Below is a small trained network, with its code and all its weights. Each question gives an input and a class and asks what happens when units are switched off, that is, made to give their printed mean instead of their output.

import numpy as np


def w(rows, s, z=0):
    codes = np.array(rows[::2]) - 128.0
    scale = np.full(codes.shape[1], s)
    scale[-1] = z or s
    return codes * scale


def norm(h):
    return h / np.sqrt((h * h).mean(-1, keepdims=True) + 1e-5)


def f(y):
    return y / 2 * (1 + np.tanh(0.7978845608 * (y + 0.044715 * y**3)))


def log_softmax(a):
    a = a - a.max(-1, keepdims=True)
    return a - np.log(np.exp(a).sum(-1, keepdims=True))


def net(x, mask):
    res = np.array(x, float).reshape(1, 6) / 4 @ E
    u = 0
    for l in range(3):
        y = f(norm(res) @ A[l][:, :-1].T + A[l][:, -1])
        res = res + np.where(mask[u : u + 4], y, B[l][:, -1]) @ B[l][:, :-1]
        u += 4
    return log_softmax(norm(res)[-1] @ U[:, :-1].T + U[:, -1])


A, B = {}, {}
E = w([
[106,121,159,2,85,110,122,172,106],'x0',
[65,107,201,144,98,159,93,121,27],'x1',
[116,170,137,129,111,224,176,68,102],'x2',
[129,99,183,88,126,240,103,196,138],'x3',
[92,141,132,132,208,111,113,198,67],'x4',
[71,84,123,128,81,181,132,67,107],'x5',
],0.0075)
A[0] = w([
[74,108,155,90,82,176,21,31,109,87],'0.n1',
[83,112,142,177,62,121,99,25,78,196],'0.n2',
[49,183,149,197,80,132,145,89,142,168],'0.n3',
[143,108,87,197,139,2,44,114,145,250],'0.n4',
],0.0064,0.0016)
B[0] = w([
[116,92,107,210,108,199,160,119,140,193],'0.n1',
[164,158,172,217,230,20,231,149,63,220],'0.n2',
[59,174,203,123,189,55,108,115,188,179],'0.n3',
[76,146,255,95,165,137,115,175,171,253],'0.n4',
],0.0085,0.0056)
A[1] = w([
[103,159,74,120,161,124,181,73,90,250],'1.n1',
[113,146,201,179,212,172,121,106,178,203],'1.n2',
[95,71,128,163,23,50,187,164,170,151],'1.n3',
[109,178,78,74,118,254,137,192,112,158],'1.n4',
],0.0058,0.0022)
B[1] = w([
[69,172,201,116,244,140,31,100,160,172],'1.n1',
[54,164,78,40,68,132,135,95,124,254],'1.n2',
[63,200,57,1,86,177,242,194,68,153],'1.n3',
[161,230,121,31,175,49,41,229,207,165],'1.n4',
],0.0066,0.0062)
A[2] = w([
[114,160,136,119,63,220,161,122,153,103],'2.n1',
[104,231,86,128,193,122,98,109,127,145],'2.n2',
[182,171,124,140,136,146,154,35,255,202],'2.n3',
[161,125,192,100,209,151,11,220,111,251],'2.n4',
],0.0072,0.0029)
B[2] = w([
[171,38,71,129,114,113,98,188,179,147],'2.n1',
[153,125,237,102,164,76,142,147,47,203],'2.n2',
[43,149,133,217,137,174,56,36,133,210],'2.n3',
[28,94,162,55,101,98,22,254,217,255],'2.n4',
],0.0086,0.0081)
U = w([
[196,151,68,147,119,100,119,96,84,2],'0',
[68,201,171,214,195,113,184,6,84,164],'1',
[180,138,51,83,91,129,195,127,88,58],'2',
[219,116,136,155,144,75,133,80,109,22],'3',
[159,58,143,140,120,148,186,90,60,53],'4',
[119,109,69,157,81,179,82,74,180,121],'5',
[89,159,172,48,152,67,86,177,157,214],'6',
],0.011,0.0043)

Each question gives the input, the list of numbers given to net, and the class t.
The units are the neurons (one row each of A and B). Each row of codes is followed by its name. A weight is (code - 128) times the scale printed after its matrix; where a second scale follows, it is the last column's (A, B and U).
mask holds one flag per neuron, layer by layer. A switched-off neuron (its flag False) gives its mean, the last column of its row in B, instead of its output. The means were averaged over made-up inputs and are rounded, as every weight is.
A unit's drop is (log p(t) with every unit on - log p(t) with that unit switched off) / (log p(t) with every unit on - log p(t) with every unit switched off).
The circuit of an input: a set's keep is (log p(t) with only the set's units on - log p(t) with every unit switched off) / (log p(t) with every unit on - log p(t) with every unit switched off). Starting from all 12 units, units are removed one at a time, each time the one whose removal leaves the highest keep (on an exact tie, the one counted first), for as long as the keep stays at least 0.8.
circuit, biggest first: the units of the circuit, biggest drop first
most important unit: the unit with the biggest drop
top k neurons: the k neurons with the biggest drops, biggest first
k most important neurons of layer l: the k neurons of layer l with the biggest drops, biggest first
drop of u: that unit's drop, to one decimal
input [7,6,8,2,-5,4], class 4: top 2 neurons -> (2.n1 2.n4)
input [-8,-7,0,8,1,-1], class 5: top 2 neurons -> (2.n3 0.n4)
input [0,4,-2,-4,-1,0], class 1: circuit, biggest first -> (2.n4)
input [1,1,-1,6,2,7], class 5: circuit, biggest first -> (0.n1 2.n2)
input [-1,7,-6,3,-5,7], class 1: circuit, biggest first -> (0.n2 2.n4)
input [4,8,-3,-4,1,2], class 1: top 2 neurons -> (2.n4 0.n1)
input [-2,-6,-1,2,-2,8], class 5: 2 most important neurons of layer 2 -> (2.n1 2.n2)
input [0,-4,-1,5,-5,0], class 5: 2 most important neurons of layer 2 -> (2.n3 2.n2)
input [-6,-4,-5,-5,-8,-4], class 1: 2 most important neurons of layer 2 -> (2.n4 2.n3)
input [6,6,4,-3,-6,-6], class 1: top 2 neurons -> (2.n4 0.n2)
input [-3,2,2,6,2,6], class 4: top 2 neurons -> (2.n4 0.n1)
input [3,4,-3,-3,-3,6], class 1: drop of 0.n2 -> 0.6
input [-7,0,-8,0,-8,8], class 1: drop of 0.n1 -> 0.0
input [-5,5,2,6,-5,-5], class 5: most important unit -> 2.n1
input [1,2,-2,8,-2,7], class 5: drop of 2.n4 -> 0.1
